Here is a tiny trained network, its code and every weight. The questions are about switching its units off for an input and a target symbol, where a switched-off unit gives its printed mean instead of its output.

import numpy as np


def w(rows, s, z=0):
    codes = np.array(rows[::2]) - 128.0
    scale = np.full(codes.shape[1], s)
    scale[-1] = z or s
    return codes * scale


def norm(h):
    return h / np.sqrt((h * h).mean(-1, keepdims=True) + 1e-5)


def f(y):
    return np.maximum(y, 0)


def softmax(a):
    e = np.exp(a - a.max(-1, keepdims=True))
    return e / e.sum(-1, keepdims=True)


def log_softmax(a):
    a = a - a.max(-1, keepdims=True)
    return a - np.log(np.exp(a).sum(-1, keepdims=True))


def net(x, mask):
    ids = ['ΓΘΞΠΦαδζημστψω'.index(c) for c in x.split()]
    T = len(ids)
    res = E[ids] + P[:T]
    u = 0
    for l in range(2):
        r = norm(res)
        for j in range(2):
            rows = slice(4 * j, 4 * j + 4)
            q, k, v = (r @ M[l][rows].T for M in (Q, K, V))
            z = softmax(np.where(np.tri(T) > 0, q @ k.T / 4**0.5, -1e9)) @ v
            o = O[l][rows]
            res = res + np.where(mask[u + j], z, o[:, -1]) @ o[:, :-1]
        u += 2
        y = f(norm(res) @ A[l][:, :-1].T + A[l][:, -1])
        res = res + np.where(mask[u : u + 8], y, B[l][:, -1]) @ B[l][:, :-1]
        u += 8
    return log_softmax(norm(res)[-1] @ U[:, :-1].T + U[:, -1])


Q, K, V, O, A, B = {}, {}, {}, {}, {}, {}
E = w([
[142,104,128,211,118],'Γ',
[138,64,168,121,128],'Θ',
[151,252,157,113,136],'Ξ',
[144,159,102,186,98],'Π',
[132,55,126,115,129],'Φ',
[141,106,132,151,99],'α',
[132,106,72,170,103],'δ',
[146,97,218,100,138],'ζ',
[139,144,56,128,89],'η',
[134,64,131,154,127],'μ',
[145,102,199,164,127],'σ',
[130,101,50,104,101],'τ',
[142,110,117,111,97],'ψ',
[138,104,126,31,112],'ω',
],0.0026)
P = w([
[160,60,128,141,58],'0',
[216,76,116,136,98],'1',
[108,67,145,137,42],'2',
[225,96,109,134,133],'3',
[80,85,150,133,46],'4',
[236,120,105,132,173],'5',
[37,111,157,130,52],'6',
[204,132,101,135,226],'7',
[170,115,159,125,25],'8',
[48,192,110,127,250],'9',
[173,84,144,99,78],'10',
],0.0025)
Q[0] = w([
[51,110,138,117,164],'0.h0',
[220,124,84,130,246],'0.h0',
[251,103,112,121,145],'0.h0',
[220,112,158,116,16],'0.h0',
[141,138,95,156,147],'0.h1',
[118,164,125,123,135],'0.h1',
[122,153,152,94,166],'0.h1',
[133,156,113,59,111],'0.h1',
],0.02)
K[0] = w([
[191,142,147,106,102],'0.h0',
[28,134,168,131,34],'0.h0',
[7,123,141,125,119],'0.h0',
[69,116,95,133,235],'0.h0',
[116,121,83,140,150],'0.h1',
[104,142,131,151,137],'0.h1',
[128,164,155,122,168],'0.h1',
[152,214,129,120,109],'0.h1',
],0.019)
V[0] = w([
[135,144,144,252,131],'0.h0',
[103,57,69,152,154],'0.h0',
[138,171,53,125,97],'0.h0',
[116,139,111,144,116],'0.h0',
[108,135,141,121,154],'0.h1',
[137,120,123,123,103],'0.h1',
[112,78,105,134,159],'0.h1',
[108,123,129,135,128],'0.h1',
],0.015)
O[0] = w([
[82,73,138,58,251,11],'0.h0',
[71,191,81,139,152,196],'0.h0',
[195,193,108,94,140,52],'0.h0',
[130,150,137,97,140,78],'0.h0',
[99,135,96,149,127,3],'0.h1',
[148,116,154,119,138,243],'0.h1',
[83,152,155,87,149,158],'0.h1',
[118,126,116,122,149,89],'0.h1',
],0.011,0.0039)
A[0] = w([
[49,138,55,184,126,52],'0.n0',
[114,156,42,192,126,18],'0.n1',
[155,227,116,118,126,174],'0.n2',
[145,89,80,255,234,220],'0.n3',
[140,75,123,97,241,169],'0.n4',
[134,128,145,55,53,114],'0.n5',
[115,130,182,153,80,137],'0.n6',
[72,215,99,124,80,2],'0.n7',
],0.0083,0.0018)
B[0] = w([
[44,56,104,193,33,167],'0.n0',
[137,168,220,117,61,162],'0.n1',
[138,89,7,161,107,217],'0.n2',
[174,103,99,33,56,182],'0.n3',
[134,178,137,49,9,254],'0.n4',
[153,147,113,197,123,178],'0.n5',
[103,74,48,131,115,216],'0.n6',
[146,154,254,116,144,184],'0.n7',
],0.009,0.0051)
Q[1] = w([
[137,112,93,86,17],'1.h0',
[96,146,135,132,110],'1.h0',
[138,114,86,40,9],'1.h0',
[129,135,138,135,151],'1.h0',
[106,114,151,150,210],'1.h1',
[119,108,113,103,107],'1.h1',
[132,118,133,124,150],'1.h1',
[50,164,105,175,176],'1.h1',
],0.015)
K[1] = w([
[220,106,190,120,94],'1.h0',
[116,141,117,133,117],'1.h0',
[250,99,166,111,129],'1.h0',
[100,137,104,121,137],'1.h0',
[81,125,95,137,158],'1.h1',
[117,157,134,107,124],'1.h1',
[129,135,125,125,120],'1.h1',
[111,124,116,132,206],'1.h1',
],0.019)
V[1] = w([
[229,107,171,123,174],'1.h0',
[162,112,135,115,141],'1.h0',
[242,65,255,123,184],'1.h0',
[137,123,112,129,131],'1.h0',
[242,56,190,86,185],'1.h1',
[124,164,124,115,127],'1.h1',
[89,156,105,140,110],'1.h1',
[100,111,118,155,115],'1.h1',
],0.0057)
O[1] = w([
[171,115,80,132,56,130],'1.h0',
[154,113,109,138,83,128],'1.h0',
[223,73,92,101,2,111],'1.h0',
[118,130,132,136,140,134],'1.h0',
[61,159,193,119,238,2],'1.h1',
[125,128,105,126,101,127],'1.h1',
[154,117,106,126,87,167],'1.h1',
[157,116,136,134,125,159],'1.h1',
],0.0052,0.0029)
A[1] = w([
[158,149,34,14,192,121],'1.n0',
[195,156,57,197,100,218],'1.n1',
[10,205,56,156,184,34],'1.n2',
[2,147,16,113,171,91],'1.n3',
[70,213,90,88,109,134],'1.n4',
[195,224,194,151,135,80],'1.n5',
[126,153,88,105,221,168],'1.n6',
[94,50,133,186,124,9],'1.n7',
],0.0086,0.0016)
B[1] = w([
[178,103,165,251,122,198],'1.n0',
[103,66,115,67,173,254],'1.n1',
[213,67,142,108,36,151],'1.n2',
[61,164,39,154,153,175],'1.n3',
[125,216,131,90,132,179],'1.n4',
[188,112,125,83,166,164],'1.n5',
[104,120,157,166,201,147],'1.n6',
[175,156,174,148,196,163],'1.n7',
],0.015,0.0068)
U = w([
[62,173,167,107,237,255],'Γ',
[20,77,50,226,153,113],'Θ',
[153,109,142,118,149,100],'Ξ',
[209,171,253,137,172,135],'Π',
[56,169,238,209,51,74],'Φ',
[128,247,208,71,66,65],'α',
[161,243,100,213,145,210],'δ',
[159,30,223,232,173,89],'ζ',
[218,95,80,174,241,104],'η',
[31,199,49,61,76,110],'μ',
[61,58,211,32,102,153],'σ',
[181,182,70,16,181,141],'τ',
[113,42,13,61,200,59],'ψ',
[198,96,55,154,26,144],'ω',
],0.011,0.0045)

Each question gives the input, a string of symbols that net reads in full, and the target symbol t.
The units are the heads (4 rows each of Q, K, V and O) and the neurons (one row each of A and B). Each row of codes is followed by its name. A weight is (code - 128) times the scale printed after its matrix; where a second scale follows, it is the last column's (O, A, B and U).
mask holds one flag per unit, layer by layer, with each layer's heads first. A switched-off unit (its flag False) gives its mean, the last column of its rows in O or B, instead of its output. The means were averaged over made-up inputs and are rounded, as every weight is.
A unit's drop is (log p(t) with every unit on - log p(t) with that unit switched off) / (log p(t) with every unit on - log p(t) with every unit switched off).
The circuit of an input: a set's keep is (log p(t) with only the set's units on - log p(t) with every unit switched off) / (log p(t) with every unit on - log p(t) with every unit switched off). Starting from the 12 units with the biggest drops (on a tie, the unit counted first), units are removed one at a time, each time the one whose removal leaves the highest keep (on an exact tie, the one counted first), for as long as the keep stays at least 0.8.
circuit, biggest first: the units of the circuit, biggest drop first
unit that matters most: the unit with the biggest drop
k most important neurons: the k neurons with the biggest drops, biggest first
k most important neurons of layer l: the k neurons of layer l with the biggest drops, biggest first
heads that matter: for each layer, one digit per head in row order, 1 if its drop is at least 0.15 and else 0, layers parted by /
drop of u: that unit's drop, to one decimal
input δ τ σ α ψ μ α Θ, target α: heads that matter -> 10 / 00
input σ ζ μ, target ζ: circuit, biggest first -> (0.h0 1.n7)
input ω σ Γ Φ δ, target Φ: most important neuron -> (0.n0)
input τ ω μ ω τ Π σ, target Π: 2 most important neurons -> (1.n0 0.n4)
input ω δ α σ, target α: circuit, biggest first -> (0.h0 0.n4 1.n1)
input Φ ψ δ Γ δ σ σ η Γ σ Φ, target σ: heads that matter -> 10 / 00
input ω Π ω Θ Γ δ Φ ψ Γ α ζ, target α: 2 most important neurons of layer 0 -> (0.n4 0.n2)
input δ μ Γ ω ω σ ζ ψ, target ζ: circuit, biggest first -> (0.h0 1.n7)
input ω Φ δ σ σ μ Γ, target μ: heads that matter -> 10 / 00
input ω ψ ω, target ψ: circuit, biggest first -> (1.n1 0.h0 0.n4)
input δ Θ Φ ω Φ ω, target Φ: circuit, biggest first -> (0.h0 0.n7)
input Π Ξ δ δ, target δ: circuit, biggest first -> (0.h0 1.n0 1.n4)
input ω σ Φ σ Γ, target σ: circuit, biggest first -> (0.h0 0.n4)
input τ ω ζ ζ Γ δ σ σ, target σ: unit that matters most -> 0.h0
input Γ Θ Γ ω ψ ψ, target ψ: heads that matter -> 00 / 00
input η ζ Θ Π ω Θ Π ψ, target Π: 2 most important neurons -> (1.n0 0.n4)
input σ σ Π μ Γ ψ Π Φ, target Π: 2 most important neurons -> (1.n0 0.n4)
input ω ω ω ω ω Π δ, target Π: 2 most important neurons -> (1.n0 0.n4)
input Θ Θ ζ η α Θ σ Θ ψ δ Π, target δ: drop of 0.h0 -> 1.5
input ω μ ψ μ Γ μ ω, target μ: drop of 0.h0 -> 2.5
input σ ζ η, target ζ: most important neuron -> (1.n7)
input δ Θ Φ ζ ω, target ζ: 2 most important neurons -> (1.n7 0.n4)
input ω ω ζ α τ Θ, target τ: drop of 0.n2 -> 0.1
